Below are the code and all the weights of a small trained network. Each question names an input and a class and asks about switching units off, where a switched-off unit gives its printed mean instead of its output.

import numpy as np


def w(rows, s, z=0):
    codes = np.array(rows[::2]) - 128.0
    scale = np.full(codes.shape[1], s)
    scale[-1] = z or s
    return codes * scale


def f(y):
    return np.maximum(y, 0)


def log_softmax(a):
    a = a - a.max(-1, keepdims=True)
    return a - np.log(np.exp(a).sum(-1, keepdims=True))


def net(x, mask):
    res = np.array(x, float).reshape(1, 3) / 4 @ E
    y = f(res @ A[0][:, :-1].T + A[0][:, -1])
    res = res + np.where(mask, y, B[0][:, -1]) @ B[0][:, :-1]
    return log_softmax(res[-1] @ U[:, :-1].T + U[:, -1])


A, B = {}, {}
E = w([
[17,109,9,214,90],'x0',
[132,241,198,174,92],'x1',
[248,103,90,221,119],'x2',
],0.011)
A[0] = w([
[121,179,167,192,94,61],'neuron 0',
[135,130,181,62,169,82],'neuron 1',
[109,197,157,166,70,49],'neuron 2',
[105,16,123,94,165,59],'neuron 3',
[202,122,99,194,175,28],'neuron 4',
[163,145,166,107,229,28],'neuron 5',
[109,150,78,157,148,69],'neuron 6',
[95,137,87,176,95,47],'neuron 7',
[81,136,144,95,135,62],'neuron 8',
[39,160,150,77,147,45],'neuron 9',
[119,185,165,157,117,55],'neuron 10',
[39,134,166,84,110,39],'neuron 11',
[80,120,115,195,142,46],'neuron 12',
[128,196,144,150,60,56],'neuron 13',
[115,213,181,148,22,92],'neuron 14',
[149,33,69,43,101,3],'neuron 15',
[65,91,65,187,63,75],'neuron 16',
[184,95,177,116,118,64],'neuron 17',
[11,146,134,35,153,79],'neuron 18',
[126,77,53,90,182,46],'neuron 19',
[182,117,106,188,148,48],'neuron 20',
[95,103,112,159,90,63],'neuron 21',
[42,156,81,146,148,77],'neuron 22',
[213,96,102,220,44,37],'neuron 23',
[128,214,127,139,74,64],'neuron 24',
[123,150,150,147,109,90],'neuron 25',
[193,137,143,71,175,27],'neuron 26',
[133,45,99,108,159,39],'neuron 27',
[87,129,110,172,75,81],'neuron 28',
[25,97,112,168,66,51],'neuron 29',
[187,134,174,71,179,9],'neuron 30',
],0.012,0.014)
B[0] = w([
[124,128,92,92,217,171],'neuron 0',
[153,182,159,114,80,205],'neuron 1',
[82,134,100,91,226,169],'neuron 2',
[91,122,78,73,244,203],'neuron 3',
[215,56,177,201,164,185],'neuron 4',
[217,186,136,59,88,171],'neuron 5',
[195,171,148,112,127,157],'neuron 6',
[218,200,175,71,108,171],'neuron 7',
[183,108,191,144,171,155],'neuron 8',
[212,32,180,191,133,193],'neuron 9',
[89,147,82,85,194,158],'neuron 10',
[230,38,188,202,141,184],'neuron 11',
[188,186,167,77,96,162],'neuron 12',
[146,92,55,79,224,165],'neuron 13',
[97,116,91,117,201,218],'neuron 14',
[103,149,41,108,255,185],'neuron 15',
[161,181,145,71,74,246],'neuron 16',
[165,146,135,107,86,179],'neuron 17',
[201,42,182,227,135,254],'neuron 18',
[137,138,122,98,196,192],'neuron 19',
[223,87,198,196,138,174],'neuron 20',
[199,182,150,78,108,160],'neuron 21',
[156,177,155,101,97,206],'neuron 22',
[213,40,194,210,135,223],'neuron 23',
[99,108,85,97,218,167],'neuron 24',
[151,147,95,115,175,143],'neuron 25',
[195,200,146,77,78,180],'neuron 26',
[93,115,119,93,220,176],'neuron 27',
[163,176,144,81,110,178],'neuron 28',
[192,171,147,82,97,216],'neuron 29',
[202,178,138,75,85,190],'neuron 30',
],0.0094,0.011)
U = w([
[175,60,180,225,118,97],'0',
[161,206,143,58,51,93],'1',
[104,126,58,91,228,101],'2',
[78,114,122,174,53,254],'3',
[91,117,83,169,58,107],'4',
[56,119,100,174,43,107],'5',
[7,95,116,168,25,103],'6',
[7,99,112,175,26,103],'7',
],0.014,0.041)

Each question gives the input, the list of numbers given to net, and the class t.
The units are the neurons (one row each of A and B). Each row of codes is followed by its name. A weight is (code - 128) times the scale printed after its matrix; where a second scale follows, it is the last column's (A, B and U).
mask holds one flag per neuron, in row order. A switched-off neuron (its flag False) gives its mean, the last column of its row in B, instead of its output. The means were averaged over made-up inputs and are rounded, as every weight is.
A unit's drop is (log p(t) with every unit on - log p(t) with that unit switched off) / (log p(t) with every unit on - log p(t) with every unit switched off).
most important unit: the unit with the biggest drop
k most important neurons: the k neurons with the biggest drops, biggest first
drop when u is switched off: that unit's drop, to one decimal
input [-6,7,-6], class 2: 2 most important neurons => neuron 14; neuron 10
input [6,1,-6], class 0: 2 most important neurons => neuron 18; neuron 11
input [1,1,-3], class 3: most important unit => neuron 23
input [-8,7,-8], class 0: 2 most important neurons => neuron 18; neuron 9
input [-2,6,-6], class 0: 4 most important neurons => neuron 18; neuron 9; neuron 11; neuron 3
input [7,7,2], class 1: 2 most important neurons => neuron 16; neuron 7
input [6,-6,-4], class 1: 3 most important neurons => neuron 16; neuron 29; neuron 22
input [7,1,6], class 1: 2 most important neurons => neuron 16; neuron 18
input [-7,8,-8], class 0: 2 most important neurons => neuron 18; neuron 9
input [-6,7,-1], class 2: drop when neuron 14 is switched off => 0.4
input [-4,-4,-5], class 0: drop when neuron 18 is switched off => 0.2
input [-7,5,-8], class 0: drop when neuron 9 is switched off => 0.1
